Below are the code and all the weights of a small trained network. Each question names an input and a class and asks about switching units off, where a switched-off unit gives its printed mean instead of its output.

import numpy as np


def w(rows, s, z=0):
    codes = np.array(rows[::2]) - 128.0
    scale = np.full(codes.shape[1], s)
    scale[-1] = z or s
    return codes * scale


def f(y):
    return np.maximum(y, 0)


def log_softmax(a):
    a = a - a.max(-1, keepdims=True)
    return a - np.log(np.exp(a).sum(-1, keepdims=True))


def net(x, mask):
    res = np.array(x, float).reshape(1, 8) / 4 @ E
    y = f(res @ A[0][:, :-1].T + A[0][:, -1])
    res = res + np.where(mask, y, B[0][:, -1]) @ B[0][:, :-1]
    return log_softmax(res[-1] @ U[:, :-1].T + U[:, -1])


A, B = {}, {}
E = w([
[245,81,164,191,39,91],'x0',
[130,124,128,131,133,128],'x1',
[42,224,242,128,68,90],'x2',
[143,54,205,100,228,31],'x3',
[4,1,165,206,98,169],'x4',
[89,82,67,29,36,77],'x5',
[122,129,132,129,125,126],'x6',
[129,127,124,128,130,127],'x7',
],0.0078)
A[0] = w([
[91,209,122,180,49,159,74],'n1',
[170,158,140,85,144,112,1],'n2',
[69,192,195,103,120,117,75],'n3',
[163,146,108,74,121,106,71],'n4',
[150,70,148,99,177,106,50],'n5',
[102,106,181,117,104,156,81],'n6',
[76,71,145,111,80,140,109],'n7',
[151,198,155,98,114,82,87],'n8',
[61,174,144,97,153,130,102],'n9',
[83,73,70,80,43,18,67],'n10',
[115,127,201,117,170,61,65],'n11',
[126,108,167,137,157,70,72],'n12',
[121,92,206,95,188,63,29],'n13',
[158,157,100,78,112,75,58],'n14',
[199,124,183,197,41,103,137],'n15',
[143,158,122,144,105,212,44],'n16',
[158,151,165,236,202,138,152],'n17',
[97,109,67,50,113,98,121],'n18',
[156,103,107,149,102,103,133],'n19',
[62,116,175,176,86,122,73],'n20',
[102,116,72,106,198,177,138],'n21',
[58,10,139,185,122,135,32],'n22',
],0.012,0.0059)
B[0] = w([
[147,81,99,102,62,192,223],'n1',
[103,169,65,182,200,161,158],'n2',
[165,113,124,114,80,2,204],'n3',
[170,147,135,190,199,138,170],'n4',
[166,84,81,114,100,185,182],'n5',
[151,148,103,198,172,95,164],'n6',
[165,168,125,171,170,125,201],'n7',
[138,184,65,183,211,111,188],'n8',
[49,88,136,75,154,63,189],'n9',
[117,150,205,152,109,189,231],'n10',
[118,104,97,119,59,217,198],'n11',
[117,64,64,102,104,145,178],'n12',
[129,81,95,151,31,207,209],'n13',
[131,136,129,173,170,163,176],'n14',
[54,48,107,45,222,58,244],'n15',
[79,96,113,130,69,192,173],'n16',
[142,199,198,90,106,156,242],'n17',
[118,123,177,153,127,158,208],'n18',
[85,73,175,79,155,44,172],'n19',
[174,185,90,129,162,97,203],'n20',
[53,79,140,99,107,6,209],'n21',
[132,201,84,202,204,120,230],'n22',
],0.0082,0.011)
U = w([
[165,173,68,147,176,148,35],'0',
[148,94,61,98,82,200,78],'1',
[109,86,156,66,163,88,39],'2',
[158,115,127,109,125,107,255],'3',
[138,159,249,108,139,196,138],'4',
[147,130,130,109,138,142,238],'5',
],0.015,0.0096)

Each question gives the input, the list of numbers given to net, and the class t.
The units are the neurons (one row each of A and B). Each row of codes is followed by its name. A weight is (code - 128) times the scale printed after its matrix; where a second scale follows, it is the last column's (A, B and U).
mask holds one flag per neuron, in row order. A switched-off neuron (its flag False) gives its mean, the last column of its row in B, instead of its output. The means were averaged over made-up inputs and are rounded, as every weight is.
A unit's drop is (log p(t) with every unit on - log p(t) with that unit switched off) / (log p(t) with every unit on - log p(t) with every unit switched off).
The circuit of an input: a set's keep is (log p(t) with only the set's units on - log p(t) with every unit switched off) / (log p(t) with every unit on - log p(t) with every unit switched off). Starting from the 12 units with the biggest drops (on a tie, the unit counted first), units are removed one at a time, each time the one whose removal leaves the highest keep (on an exact tie, the one counted first), for as long as the keep stays at least 0.8.
units of the circuit, in order: the units of the circuit, biggest drop first
most important unit: the unit with the biggest drop
k most important neurons: the k neurons with the biggest drops, biggest first
drop when u is switched off: that unit's drop, to one decimal
input [-8,1,-6,8,-4,4,-6,-7], class 1: most important unit => n13
input [1,1,3,6,1,6,0,-2], class 1: units of the circuit, in order => [n13, n11]
input [8,-2,-6,-2,3,-1,-5,7], class 2: 2 most important neurons => [n15, n19]
input [-7,5,-8,-4,8,2,-3,3], class 0: 2 most important neurons => [n22, n15]
input [-6,-3,8,-1,4,1,-6,2], class 3: units of the circuit, in order => [n15, n3]
input [-6,1,0,-3,6,5,1,1], class 0: 2 most important neurons => [n22, n7]
input [1,1,2,7,-8,-4,6,3], class 0: 3 most important neurons => [n8, n2, n1]
input [8,-4,-7,-6,0,7,-2,-8], class 2: units of the circuit, in order => [n15, n19]
input [-6,-4,2,-6,-3,-3,6,4], class 1: 3 most important neurons => [n1, n15, n16]
input [-6,4,-7,-1,-7,-8,-5,7], class 4: 2 most important neurons => [n17, n15]
input [-8,-4,-5,2,-6,3,8,-7], class 2: 3 most important neurons => [n21, n22, n9]
input [8,-4,4,7,-3,-2,-4,-6], class 2: 4 most important neurons => [n15, n1, n19, n16]
input [-8,-7,1,-4,-3,8,7,4], class 2: 3 most important neurons => [n9, n21, n17]
input [1,4,-7,0,-7,5,-6,-8], class 0: most important unit => n4
input [-6,3,2,0,1,8,4,-3], class 4: 3 most important neurons => [n10, n15, n18]
input [-4,-1,-6,8,5,2,0,-4], class 1: 2 most important neurons => [n13, n5]
input [2,-3,-8,-5,-1,-7,4,7], class 3: 3 most important neurons => [n10, n21, n18]
input [-5,-2,5,6,1,-3,-1,8], class 1: 3 most important neurons => [n13, n11, n15]
input [4,4,-6,6,-5,-2,-6,-2], class 1: units of the circuit, in order => [n5, n13]
input [-2,0,8,1,0,-3,-4,-8], class 3: most important unit => n3
input [5,5,-4,8,-5,-7,-1,8], class 1: drop when n13 is switched off => 0.2
input [-1,-8,7,-6,4,-6,7,-8], class 5: drop when n7 is switched off => 0.0
input [-7,-6,-5,-1,-6,6,8,-7], class 2: drop when n19 is switched off => -0.2
